Each row has a name. Each piece below is followed by the name of the row it came from, unless a question asks for something else. Each question is about the rows just above it.

[ -7.4 -31.1  29.2 -44.0  -4.2   2.3  19.9  14.8 -14.4  28.8   2.4  -6.5
  23.1 -11.3  15.4 -10.5  10.9  94.3 -53.2  34.1  35.5   5.5 -29.2  18.3
 -17.4   4.3 -37.0  31.9  12.0   8.5  -3.3  30.6 -11.5 -33.2  12.1  16.3
  13.7 -10.6 -23.7  31.0  24.5   0.0 -40.9  15.8 -34.1   4.3 -35.6  58.2
   0.2  -5.3  -8.7  -3.7  44.3   4.8  10.9  -6.5] -> Q_89
[ 10.9  15.4   4.3 -10.6  -5.3 -31.1   4.3 -17.4  -8.7   8.5 -10.5  19.9
  30.6   0.0  12.0 -11.3  23.1 -33.2  24.5   2.4 -37.0   0.2 -44.0  35.5
  31.0  18.3  16.3  14.8  -3.7  58.2   5.5  12.1  10.9 -11.5  94.3 -29.2
  15.8 -35.6  28.8 -14.4  34.1  29.2   2.3  44.4  31.9 -34.1  -6.5   4.8
  -6.5 -53.2  -3.3  -7.4  -4.2  13.7 -40.9 -23.7] -> Q_951
[ 18.3 -29.2   8.5  94.3  44.3  15.4  31.0  12.0   0.2 -35.6   4.3  13.7
  30.6  -8.7 -34.1  10.9 -37.0  29.2  14.8  -5.3   5.5 -33.2 -40.9  -6.5
 -17.4 -23.7  -3.7  -3.3 -11.3  15.8 -44.0   4.8  12.1 -14.4 -10.6   0.0
 -53.2 -11.5  34.1 -10.5  10.9  23.1  28.8  -4.2  -7.4  35.5  24.5  58.2
 -31.1  19.9  -6.5   2.3  16.3   2.4  32.0   4.3] -> Q_48
[-53.2 -44.0 -40.9 -37.0 -35.6 -34.1 -33.2 -31.1 -29.2 -23.7 -17.4 -14.4
 -11.5 -11.3 -10.6 -10.5  -8.7  -7.4  -6.5  -6.5  -5.3  -4.2  -3.7  -3.3
   0.0   0.2   2.3   2.4   4.3   4.3   4.8   5.5   8.5  10.9  10.9  12.0
  12.1  13.7  14.8  15.4  15.8  16.3  18.3  19.9  23.1  24.5  28.8  29.2
  30.6  31.0  31.9  34.1  35.5  44.4  58.2  94.3] is which row reordered?
Q_951
[ -3.3  12.0 -33.2  -6.5 -17.4  18.3 -23.7   8.5  13.7 -53.2  58.2 -40.9
   0.2 -10.6   2.3  16.3 -10.5  19.9 -14.4  29.2  -3.7  15.4  28.8 -11.3
  10.9  94.3  -8.7  15.8   4.3 -34.1   5.5   4.8   2.4  10.9 -11.5  -6.5
  31.9  34.1 -35.6 -31.1   0.0 -37.0   4.3  14.8  30.6  -4.2 -44.0  23.1
  44.4  24.5 -29.2  31.0  -5.3  12.1  35.5  -7.4] is which row reordered?
Q_951
Which row holds these entries in another order? [  0.2   5.5  12.0   0.0  15.8 -29.2  28.8  -8.7 -40.9  18.3 -33.2  12.1
   4.3  -7.4   4.3  -5.3  -3.7  23.1  -4.2  13.7  94.3 -35.6  10.9  31.0
  29.2   2.3 -44.0   4.8 -37.0  16.3 -17.4  19.9  -3.3  -6.5   2.4 -31.1
  24.5  35.5  14.8  15.4 -11.3 -10.5 -53.2 -23.7  30.6 -14.4  44.3 -34.1
  58.2 -11.5  34.1  31.9   8.5  10.9 -10.6  -6.5]
Q_89
Which row holds these entries in another order? [-23.7 -40.9  13.7  -4.2  -7.4  -3.3 -53.2  -6.5   4.8  -6.5 -34.1  31.9
  44.4   2.3  29.2  34.1 -14.4  28.8 -35.6  15.8 -29.2  94.3 -11.5  10.9
  12.1   5.5  58.2  -3.7  14.8  16.3  18.3  31.0  35.5 -44.0   0.2 -37.0
   2.4  24.5 -33.2  23.1 -11.3  12.0   0.0  30.6  19.9 -10.5   8.5  -8.7
 -17.4   4.3 -31.1  -5.3 -10.6   4.3  15.4  10.9]
Q_951
Which row holds these entries in another order? [ 94.3   2.4  15.8  -4.2 -44.0  19.9   0.2  29.2  13.7  44.3   8.5 -33.2
  31.0 -53.2  -5.3   0.0  -3.7  31.9  14.8  58.2 -10.5 -29.2  30.6  -3.3
   4.8 -40.9  28.8  24.5  12.1 -31.1   2.3 -35.6  23.1 -17.4 -34.1  -7.4
 -10.6   4.3  -6.5  18.3 -11.3  12.0  -6.5 -14.4 -11.5   4.3  15.4  35.5
  10.9  16.3  10.9 -23.7  34.1  -8.7 -37.0   5.5]
Q_89
Put [  4.8  12.1 -14.4 -10.6   0.0 -53.2 -11.5  34.1 -10.5  10.9  23.1  28.8
  -4.2  -7.4  35.5  24.5  58.2 -31.1  19.9  -6.5   2.3  16.3   2.4  32.0
   4.3  18.3 -29.2   8.5  94.3  44.3  15.4  31.0  12.0   0.2 -35.6   4.3
  13.7  30.6  -8.7 -34.1  10.9 -37.0  29.2  14.8  -5.3   5.5 -33.2 -40.9
  -6.5 -17.4 -23.7  -3.7  -3.3 -11.3  15.8 -44.0] back in order: which row is it?
Q_48

